Below is a small trained network, with its code and all its weights. Each question gives an input and a target symbol and asks what happens when units are switched off, that is, made to give their printed mean instead of their output.

import numpy as np


def w(rows, s, z=0):
    codes = np.array(rows[::2]) - 128.0
    scale = np.full(codes.shape[1], s)
    scale[-1] = z or s
    return codes * scale


def f(y):
    return y / 2 * (1 + np.tanh(0.7978845608 * (y + 0.044715 * y**3)))


def softmax(a):
    e = np.exp(a - a.max(-1, keepdims=True))
    return e / e.sum(-1, keepdims=True)


def log_softmax(a):
    a = a - a.max(-1, keepdims=True)
    return a - np.log(np.exp(a).sum(-1, keepdims=True))


def net(x, mask):
    ids = ['ΔΛΣΨΩαεζημτφ'.index(c) for c in x.split()]
    T = len(ids)
    res = E[ids] + P[:T]
    r = res
    for j in range(3):
        rows = slice(2 * j, 2 * j + 2)
        q, k, v = (r @ M[0][rows].T for M in (Q, K, V))
        z = softmax(np.where(np.tri(T) > 0, q @ k.T / 2**0.5, -1e9)) @ v
        o = O[0][rows]
        res = res + np.where(mask[j], z, o[:, -1]) @ o[:, :-1]
    y = f(res @ A[0][:, :-1].T + A[0][:, -1])
    res = res + np.where(mask[3:11], y, B[0][:, -1]) @ B[0][:, :-1]
    return log_softmax(res[-1] @ U[:, :-1].T + U[:, -1])


Q, K, V, O, A, B = {}, {}, {}, {}, {}, {}
E = w([
[162,135,96,247,154],'Δ',
[133,217,104,145,123],'Λ',
[149,97,115,110,162],'Σ',
[169,244,84,79,176],'Ψ',
[247,163,99,142,213],'Ω',
[116,68,159,49,170],'α',
[54,90,135,144,94],'ε',
[206,67,108,207,147],'ζ',
[97,17,180,139,167],'η',
[217,80,60,90,255],'μ',
[214,99,151,40,25],'τ',
[25,134,147,40,177],'φ',
],0.018)
P = w([
[144,96,109,220,163],'0',
[116,141,97,126,41],'1',
[162,133,149,149,239],'2',
[105,137,92,100,36],'3',
[164,106,160,111,240],'4',
[105,131,74,84,34],'5',
[165,86,168,71,255],'6',
[96,129,66,62,36],'7',
[164,91,177,92,248],'8',
[100,140,76,90,36],'9',
],0.0096)
Q[0] = w([
[153,156,157,144,139],'head 0',
[91,113,14,140,15],'head 0',
[78,135,138,144,61],'head 1',
[48,99,133,98,102],'head 1',
[209,163,126,147,42],'head 2',
[112,127,137,162,6],'head 2',
],0.011)
K[0] = w([
[142,60,127,115,153],'head 0',
[131,150,111,255,114],'head 0',
[80,129,164,183,88],'head 1',
[88,91,236,113,139],'head 1',
[178,169,184,148,101],'head 2',
[159,187,166,200,60],'head 2',
],0.0095)
V[0] = w([
[1,109,23,105,245],'head 0',
[234,87,213,65,132],'head 0',
[226,163,109,141,28],'head 1',
[227,174,115,107,121],'head 1',
[82,28,81,108,109],'head 2',
[144,152,12,44,108],'head 2',
],0.0062)
O[0] = w([
[65,161,58,141,239,253],'head 0',
[186,95,134,87,98,130],'head 0',
[175,176,117,165,72,30],'head 1',
[221,168,110,116,198,143],'head 1',
[91,101,184,52,169,176],'head 2',
[25,97,1,108,92,125],'head 2',
],0.0068,0.0042)
A[0] = w([
[192,101,188,37,123,174],'neuron 0',
[155,213,182,59,196,106],'neuron 1',
[192,89,143,41,211,74],'neuron 2',
[140,161,142,196,224,2],'neuron 3',
[153,2,181,201,209,129],'neuron 4',
[39,190,169,116,76,94],'neuron 5',
[244,141,100,94,218,42],'neuron 6',
[79,103,194,107,146,50],'neuron 7',
],0.0095,0.0038)
B[0] = w([
[91,106,93,160,137,177],'neuron 0',
[160,68,146,104,50,191],'neuron 1',
[101,126,86,195,147,235],'neuron 2',
[1,87,125,134,102,187],'neuron 3',
[157,154,116,51,55,248],'neuron 4',
[114,231,155,145,76,150],'neuron 5',
[148,177,189,112,131,229],'neuron 6',
[176,203,199,206,170,182],'neuron 7',
],0.0098,0.014)
U = w([
[92,122,135,182,63,1],'Δ',
[150,133,121,249,148,161],'Λ',
[135,112,76,67,74,50],'Σ',
[153,209,75,128,108,66],'Ψ',
[217,197,174,174,194,110],'Ω',
[188,158,99,136,221,146],'α',
[135,198,168,112,147,28],'ε',
[198,181,124,40,114,56],'ζ',
[147,85,216,58,114,190],'η',
[131,119,73,58,157,200],'μ',
[227,93,111,145,113,176],'τ',
[81,96,131,133,178,143],'φ',
],0.012,0.0068)

Each question gives the input, a string of symbols that net reads in full, and the target symbol t.
The units are the heads (2 rows each of Q, K, V and O) and the neurons (one row each of A and B). Each row of codes is followed by its name. A weight is (code - 128) times the scale printed after its matrix; where a second scale follows, it is the last column's (O, A, B and U).
mask holds one flag per unit, heads first, then neurons. A switched-off unit (its flag False) gives its mean, the last column of its rows in O or B, instead of its output. The means were averaged over made-up inputs and are rounded, as every weight is.
A unit's drop is (log p(t) with every unit on - log p(t) with that unit switched off) / (log p(t) with every unit on - log p(t) with every unit switched off).
The circuit of an input: a set's keep is (log p(t) with only the set's units on - log p(t) with every unit switched off) / (log p(t) with every unit on - log p(t) with every unit switched off). Starting from all 11 units, units are removed one at a time, each time the one whose removal leaves the highest keep (on an exact tie, the one counted first), for as long as the keep stays at least 0.8.
units of the circuit, in order: the units of the circuit, biggest drop first
k most important neurons: the k neurons with the biggest drops, biggest first
which heads matter: for each layer, one digit per head in row order, 1 if its drop is at least 0.15 and else 0, layers parted by /
input Σ Λ α η φ, target φ: units of the circuit, in order -> (head 0; neuron 4)
input Ω Λ τ η Ω, target τ: units of the circuit, in order -> (head 0)
input Λ Λ Λ ζ Δ φ η η ζ, target η: units of the circuit, in order -> (neuron 4; head 2)
input η η Δ φ ζ μ Λ, target μ: units of the circuit, in order -> (neuron 7; head 2)
input Λ η Δ μ η τ Ω, target τ: units of the circuit, in order -> (head 0; neuron 1)
input Ψ τ η τ Ψ, target τ: which heads matter -> 100
input μ ζ τ Δ Σ, target τ: units of the circuit, in order -> (head 0; neuron 2)
input Ψ η Σ, target η: units of the circuit, in order -> (neuron 1; head 2; neuron 7)
input μ μ η, target μ: units of the circuit, in order -> (neuron 4; head 2; neuron 1; neuron 6)
input η Ψ Ω φ φ η Λ, target φ: 3 most important neurons -> (neuron 3; neuron 4; neuron 7)
input Δ Λ ε Ω, target Ω: 2 most important neurons -> (neuron 4; neuron 6)
input τ α Ω Δ Λ φ, target ε: 3 most important neurons -> (neuron 5; neuron 7; neuron 4)
input ζ μ η η φ η η Σ ζ, target η: units of the circuit, in order -> (neuron 4; neuron 3)
input μ φ η η η ε Ψ, target η: which heads matter -> 000
input μ Σ Δ Λ φ, target φ: which heads matter -> 100
input τ η Δ μ, target α: 3 most important neurons -> (neuron 4; neuron 3; neuron 1)
input Δ ζ Σ Λ Λ μ ζ, target μ: units of the circuit, in order -> (neuron 7; head 2)
input Δ Σ τ φ, target ε: units of the circuit, in order -> (neuron 5; neuron 7; head 1)
input φ Λ τ Λ η, target τ: most important neuron -> (neuron 4)
input Δ η φ Δ μ φ Ψ, target φ: 2 most important neurons -> (neuron 3; neuron 4)
input φ Ψ η η Ψ, target η: units of the circuit, in order -> (neuron 1; head 2)
input α ζ α ε τ Ω, target Ω: 3 most important neurons -> (neuron 6; neuron 4; neuron 3)
input Λ τ η, target τ: 3 most important neurons -> (neuron 0; neuron 2; neuron 4)
